Questions about the table below.
1) Give the entry just right of the largest entry.
2) Give the entry just right of 235.
3) Give the entry just right of 99.
4) Give the entry just right of the smallest entry.
5) Give the smallest entry.
[[458, 167, 623, 431, 689, 792, 133, 721, 603, 793, 435, 535], [772, 714, 206, 525, 232, 355, 315, 100, 296, 395, 176, 129], [497, 209, 707, 453, 725, 674, 423, 731, 359, 770, 453, 514], [15, 440, 739, 319, 255, 250, 793, 759, 482, 252, 839, 813], [341, 337, 834, 167, 568, 811, 194, 611, 367, 773, 569, 656], [323, 119, 760, 412, 671, 598, 354, 793, 541, 625, 484, 755], [364, 390, 727, 175, 458, 831, 115, 618, 417, 745, 596, 691], [431, 293, 620, 218, 811, 853, 91, 568, 679, 894, 411, 467], [631, 809, 268, 568, 87, 121, 603, 375, 122, 125, 796, 438], [581, 627, 292, 694, 272, 279, 126, 43, 406, 210, 187, 121], [59, 139, 621, 524, 749, 779, 4, 738, 768, 763, 392, 546], [619, 747, 257, 543, 132, 92, 704, 398, 56, 67, 810, 484], [99, 235, 761, 467, 480, 234, 711, 767, 514, 343, 914, 829]]
1) 829
2) 761
3) 235
4) 738
5) 4

[[ 26 -10   6  20 -25]
 [ 13  10  25  33 -23]
 [-45  40   9  -7  36]
 [ 27 -13   8  22 -22]
 [ -4  19  -8  -3  15]
 [ 25  -9  17  26 -36]
 [ 17   0  25  48 -14]
 [  8  -7 -24 -29   0]
 [ 25  -4   4  21 -14]
 [-22  30  -1   3  33]
 [-35  31   0 -11  36]
 [-16   3 -22 -37  17]]
Counting starts at 0.
The entry in row 2 and column 0 -> -45
Report the entry in row 0 and column 0.
Answer: 26
The entry directly above the smallest entry -> 13
Report the entry just right of 6.
Answer: 20
Report the entry at row 1, column 1.
Answer: 10
The entry directly below -1 -> 0
Report the entry at row 0, column 1.
Answer: -10
Report the entry just right of -10.
Answer: 6
The bottom-right entry -> 17
The entry in the bottom-left corner is -16
The entry directly below -36: -14
The top-right entry: -25
The entry just left of 9 is 40
Report the entry directly below the smallest entry.
Answer: 27
Report the entry directly above -37.
Answer: -11
The entry directly above -16 -> -35
The entry directly below the largest entry: -29
